Below are the code and all the weights of a small trained network. Each question names an input and a class and asks about switching units off, where a switched-off unit gives its printed mean instead of its output.

import numpy as np


def w(rows, s, z=0):
    codes = np.array(rows[::2]) - 128.0
    scale = np.full(codes.shape[1], s)
    scale[-1] = z or s
    return codes * scale


def f(y):
    return y / 2 * (1 + np.tanh(0.7978845608 * (y + 0.044715 * y**3)))


def log_softmax(a):
    a = a - a.max(-1, keepdims=True)
    return a - np.log(np.exp(a).sum(-1, keepdims=True))


def net(x, mask):
    res = np.array(x, float).reshape(1, 7) / 4 @ E
    y = f(res @ A[0][:, :-1].T + A[0][:, -1])
    res = res + np.where(mask, y, B[0][:, -1]) @ B[0][:, :-1]
    return log_softmax(res[-1] @ U[:, :-1].T + U[:, -1])


A, B = {}, {}
E = w([
[26,244,112,128,159,82,88],'x0',
[219,162,164,137,110,190,16],'x1',
[131,131,127,127,128,125,130],'x2',
[125,186,195,120,106,217,202],'x3',
[141,134,114,243,43,102,160],'x4',
[127,127,129,133,127,129,127],'x5',
[168,154,199,2,15,24,142],'x6',
],0.008)
A[0] = w([
[125,70,107,150,132,50,62,74],'n1',
[121,94,147,18,205,153,93,164],'n2',
[124,140,141,71,51,83,130,27],'n3',
[209,166,207,185,182,140,44,42],'n4',
[147,156,132,101,53,92,122,43],'n5',
[76,241,95,153,106,99,106,61],'n6',
[180,32,111,115,165,156,174,146],'n7',
[61,94,158,124,104,25,236,177],'n8',
[126,214,195,134,102,216,221,163],'n9',
[190,60,145,151,95,125,162,53],'n10',
[76,78,196,73,70,93,146,113],'n11',
[152,127,153,30,90,86,84,246],'n12',
[167,148,118,254,30,43,130,176],'n13',
[62,76,133,162,129,101,183,3],'n14',
[42,203,86,160,181,102,71,148],'n15',
[81,206,146,152,122,97,99,37],'n16',
[212,197,200,178,75,103,19,81],'n17',
],0.0092,0.0047)
B[0] = w([
[83,15,58,1,61,147,154,177],'n1',
[192,239,77,144,146,120,130,207],'n2',
[53,54,153,165,106,206,83,190],'n3',
[105,91,133,89,202,209,202,191],'n4',
[28,84,117,193,159,212,130,175],'n5',
[114,110,228,100,78,136,138,183],'n6',
[137,184,216,134,65,177,60,214],'n7',
[179,151,124,99,203,103,181,255],'n8',
[185,32,16,96,98,87,50,234],'n9',
[94,176,211,71,52,157,154,181],'n10',
[96,111,121,191,149,151,129,203],'n11',
[130,146,107,199,121,137,94,242],'n12',
[184,226,66,168,90,106,100,249],'n13',
[103,111,159,123,166,167,210,160],'n14',
[113,146,159,116,124,146,66,217],'n15',
[106,125,173,52,96,172,139,160],'n16',
[182,118,134,82,249,120,232,215],'n17',
],0.0086,0.01)
U = w([
[156,188,91,160,112,105,115,252],'0',
[47,76,110,242,136,201,104,68],'1',
[133,109,139,95,176,133,247,48],'2',
[124,138,237,69,42,130,102,58],'3',
[158,133,109,158,116,97,100,254],'4',
[139,43,38,60,76,101,91,19],'5',
],0.013,0.0086)

Each question gives the input, the list of numbers given to net, and the class t.
The units are the neurons (one row each of A and B). Each row of codes is followed by its name. A weight is (code - 128) times the scale printed after its matrix; where a second scale follows, it is the last column's (A, B and U).
mask holds one flag per neuron, in row order. A switched-off neuron (its flag False) gives its mean, the last column of its row in B, instead of its output. The means were averaged over made-up inputs and are rounded, as every weight is.
A unit's drop is (log p(t) with every unit on - log p(t) with that unit switched off) / (log p(t) with every unit on - log p(t) with every unit switched off).
The circuit of an input: a set's keep is (log p(t) with only the set's units on - log p(t) with every unit switched off) / (log p(t) with every unit on - log p(t) with every unit switched off). Starting from the 12 units with the biggest drops (on a tie, the unit counted first), units are removed one at a time, each time the one whose removal leaves the highest keep (on an exact tie, the one counted first), for as long as the keep stays at least 0.8.
circuit, biggest first: the units of the circuit, biggest drop first
most important unit: the unit with the biggest drop
k most important neurons: the k neurons with the biggest drops, biggest first
drop when u is switched off: that unit's drop, to one decimal
input [-8,2,0,-1,-7,-1,-5], class 3: circuit, biggest first : [n7]
input [-7,7,-4,2,-8,-1,8], class 0: 2 most important neurons : [n2 n12]
input [1,-8,-6,-7,-5,-2,2], class 2: 4 most important neurons : [n8 n9 n13 n14]
input [-8,7,-7,-1,-1,6,-7], class 3: circuit, biggest first : [n7 n10]
input [-3,-1,4,0,-3,-5,5], class 1: circuit, biggest first : [n3 n11 n12]
input [-1,-1,-2,6,8,2,-7], class 0: circuit, biggest first : [n13 n3]
input [-2,8,-3,-7,2,1,-4], class 2: circuit, biggest first : [n17 n4]
input [-3,-7,6,-6,8,-5,6], class 0: 3 most important neurons : [n13 n8 n17]
input [1,6,3,-3,-3,-3,-1], class 2: 3 most important neurons : [n4 n13 n17]
input [5,7,2,3,3,-4,-6], class 2: circuit, biggest first : [n17 n4]
input [-2,5,7,-4,4,4,8], class 1: circuit, biggest first : [n5 n3]
input [4,-3,-8,5,-5,5,2], class 0: 2 most important neurons : [n2 n1]
input [1,-6,4,8,-2,-5,8], class 1: circuit, biggest first : [n11 n3]
input [-3,8,0,8,-8,1,-1], class 0: 3 most important neurons : [n2 n9 n1]
input [-4,-7,4,-3,3,-7,-5], class 2: most important unit : n14
input [-3,7,-8,-3,-5,4,2], class 2: 4 most important neurons : [n17 n4 n13 n9]
input [2,-4,5,8,-8,1,-1], class 0: 3 most important neurons : [n2 n1 n3]
input [0,-5,3,-3,0,2,4], class 2: 2 most important neurons : [n8 n9]
input [-7,5,1,5,-6,8,7], class 4: circuit, biggest first : [n12 n9]
input [-8,6,1,-1,6,-6,-1], class 3: 2 most important neurons : [n10 n7]
input [4,-4,-8,-8,-7,-6,-5], class 5: most important unit : n1
input [-5,-8,0,-7,2,4,4], class 2: 3 most important neurons : [n8 n9 n14]
input [-7,7,3,-5,5,-6,5], class 2: 3 most important neurons : [n17 n4 n9]
input [4,-4,4,3,6,-5,8], class 1: 3 most important neurons : [n3 n5 n11]
input [0,-3,4,0,-8,4,1], class 0: drop when n7 is switched off : 0.0
input [8,-5,2,2,-3,3,2], class 3: drop when n17 is switched off : 0.1
